Here is a tiny trained network, its code and every weight. The questions are about switching its units off for an input and a class, where a switched-off unit gives its printed mean instead of its output.

import numpy as np


def w(rows, s, z=0):
    codes = np.array(rows[::2]) - 128.0
    scale = np.full(codes.shape[1], s)
    scale[-1] = z or s
    return codes * scale


def norm(h):
    return h / np.sqrt((h * h).mean(-1, keepdims=True) + 1e-5)


def f(y):
    return y / 2 * (1 + np.tanh(0.7978845608 * (y + 0.044715 * y**3)))


def log_softmax(a):
    a = a - a.max(-1, keepdims=True)
    return a - np.log(np.exp(a).sum(-1, keepdims=True))


def net(x, mask):
    res = np.array(x, float).reshape(1, 6) / 4 @ E
    u = 0
    for l in range(4):
        y = f(norm(res) @ A[l][:, :-1].T + A[l][:, -1])
        res = res + np.where(mask[u : u + 3], y, B[l][:, -1]) @ B[l][:, :-1]
        u += 3
    return log_softmax(norm(res)[-1] @ U[:, :-1].T + U[:, -1])


A, B = {}, {}
E = w([
[37,218,238,117,188,170,82,151,203,247],'x0',
[118,121,111,123,146,146,154,126,70,149],'x1',
[142,130,129,143,178,116,119,39,141,114],'x2',
[117,122,132,132,128,126,142,129,140,123],'x3',
[209,51,254,26,183,121,65,144,73,141],'x4',
[102,171,113,97,101,5,135,120,82,185],'x5',
],0.0055)
A[0] = w([
[143,108,138,152,144,222,134,136,152,92,29],'L0N0',
[122,111,133,128,70,154,127,252,132,128,2],'L0N1',
[136,117,140,150,168,129,119,26,150,114,7],'L0N2',
],0.018,0.0061)
B[0] = w([
[77,72,96,118,86,53,69,163,128,202,255],'L0N0',
[159,189,83,41,211,143,151,7,148,88,239],'L0N1',
[146,208,89,37,192,147,173,64,118,72,201],'L0N2',
],0.011,0.0066)
A[1] = w([
[147,101,163,180,147,222,134,156,164,73,16],'L1N0',
[91,131,172,133,149,249,125,149,196,175,12],'L1N1',
[61,122,68,191,128,201,134,115,186,78,4],'L1N2',
],0.018,0.0027)
B[1] = w([
[103,115,154,87,113,158,133,70,43,110,122],'L1N0',
[89,129,130,230,254,99,36,171,75,39,243],'L1N1',
[249,107,168,107,19,190,203,160,82,233,252],'L1N2',
],0.0067,0.0046)
A[2] = w([
[185,40,94,153,88,176,138,133,135,16,29],'L2N0',
[181,35,224,94,158,201,102,148,136,81,87],'L2N1',
[147,119,160,149,63,140,145,126,245,3,7],'L2N2',
],0.02,0.0019)
B[2] = w([
[33,177,216,155,254,143,41,167,141,154,255],'L2N0',
[160,142,54,180,22,174,210,125,130,168,217],'L2N1',
[35,99,149,90,56,141,156,74,128,153,140],'L2N2',
],0.0091,0.0076)
A[3] = w([
[141,136,203,82,120,161,170,132,228,1,1],'L3N0',
[94,88,163,75,64,61,73,127,241,92,70],'L3N1',
[114,143,157,121,77,22,135,121,150,108,87],'L3N2',
],0.02,0.00096)
B[3] = w([
[70,125,41,169,121,70,254,138,119,83,211],'L3N0',
[79,93,129,194,79,123,202,96,37,71,253],'L3N1',
[76,28,81,99,101,121,95,130,109,128,235],'L3N2',
],0.0078,0.0049)
U = w([
[161,187,87,37,202,146,153,38,128,94,87],'0',
[88,151,202,198,213,133,41,191,129,127,86],'1',
[116,121,124,131,116,123,143,124,118,123,241],'2',
[119,114,133,135,109,122,159,125,104,123,212],'3',
[88,57,95,96,72,43,73,143,136,166,86],'4',
[209,144,146,181,53,189,181,161,138,160,76],'5',
[165,78,235,135,97,119,144,149,209,2,1],'6',
],0.0067,0.0073)

Each question gives the input, the list of numbers given to net, and the class t.
The units are the neurons (one row each of A and B). Each row of codes is followed by its name. A weight is (code - 128) times the scale printed after its matrix; where a second scale follows, it is the last column's (A, B and U).
mask holds one flag per neuron, layer by layer. A switched-off neuron (its flag False) gives its mean, the last column of its row in B, instead of its output. The means were averaged over made-up inputs and are rounded, as every weight is.
A unit's drop is (log p(t) with every unit on - log p(t) with that unit switched off) / (log p(t) with every unit on - log p(t) with every unit switched off).
The circuit of an input: a set's keep is (log p(t) with only the set's units on - log p(t) with every unit switched off) / (log p(t) with every unit on - log p(t) with every unit switched off). Starting from all 12 units, units are removed one at a time, each time the one whose removal leaves the highest keep (on an exact tie, the one counted first), for as long as the keep stays at least 0.8.
units of the circuit, in order: the units of the circuit, biggest drop first
k most important neurons: the k neurons with the biggest drops, biggest first
top k neurons in layer l: the k neurons of layer l with the biggest drops, biggest first
input [2,-6,0,-1,-7,2], class 5: units of the circuit, in order	[L1N2; L0N0]
input [2,-3,-3,-4,-7,-4], class 5: units of the circuit, in order	[L1N2]
input [-8,-1,-1,-3,3,8], class 1: 3 most important neurons	[L0N0; L2N0; L0N1]
input [8,-2,-3,5,-6,8], class 1: 2 most important neurons	[L0N0; L1N1]
input [-8,1,5,-3,-4,3], class 1: units of the circuit, in order	[L2N0; L0N1]
input [0,-4,4,-5,-7,8], class 4: units of the circuit, in order	[L3N2; L0N1]
input [4,6,6,3,-7,2], class 5: units of the circuit, in order	[L1N2; L0N1; L0N0]
input [3,4,-8,-1,2,7], class 0: 2 most important neurons	[L0N1; L0N0]
input [-1,-5,-5,0,0,-7], class 4: 2 most important neurons	[L0N0; L0N2]
input [-6,5,2,-6,-1,5], class 1: units of the circuit, in order	[L0N0; L2N0; L0N1]
input [5,0,-2,-4,1,3], class 1: units of the circuit, in order	[L0N0; L1N1; L0N1]
input [6,6,-7,7,5,-2], class 0: 2 most important neurons	[L0N1; L2N0]
input [5,-8,7,3,5,-7], class 3: 3 most important neurons	[L3N1; L2N0; L1N2]
input [7,7,7,7,-8,-6], class 5: units of the circuit, in order	[L1N2]
input [6,4,5,0,-5,7], class 4: 2 most important neurons	[L2N0; L0N1]
input [0,6,-7,-6,7,3], class 0: 2 most important neurons	[L0N1; L1N2]
input [5,7,7,4,7,-8], class 4: 4 most important neurons	[L0N0; L0N1; L1N2; L2N0]
input [-7,1,6,-5,4,-4], class 1: 2 most important neurons	[L2N0; L0N1]
input [5,6,-6,-3,-2,-8], class 4: top 2 neurons in layer 0	[L0N0; L0N2]
input [4,3,3,5,7,-6], class 5: units of the circuit, in order	[L2N1]
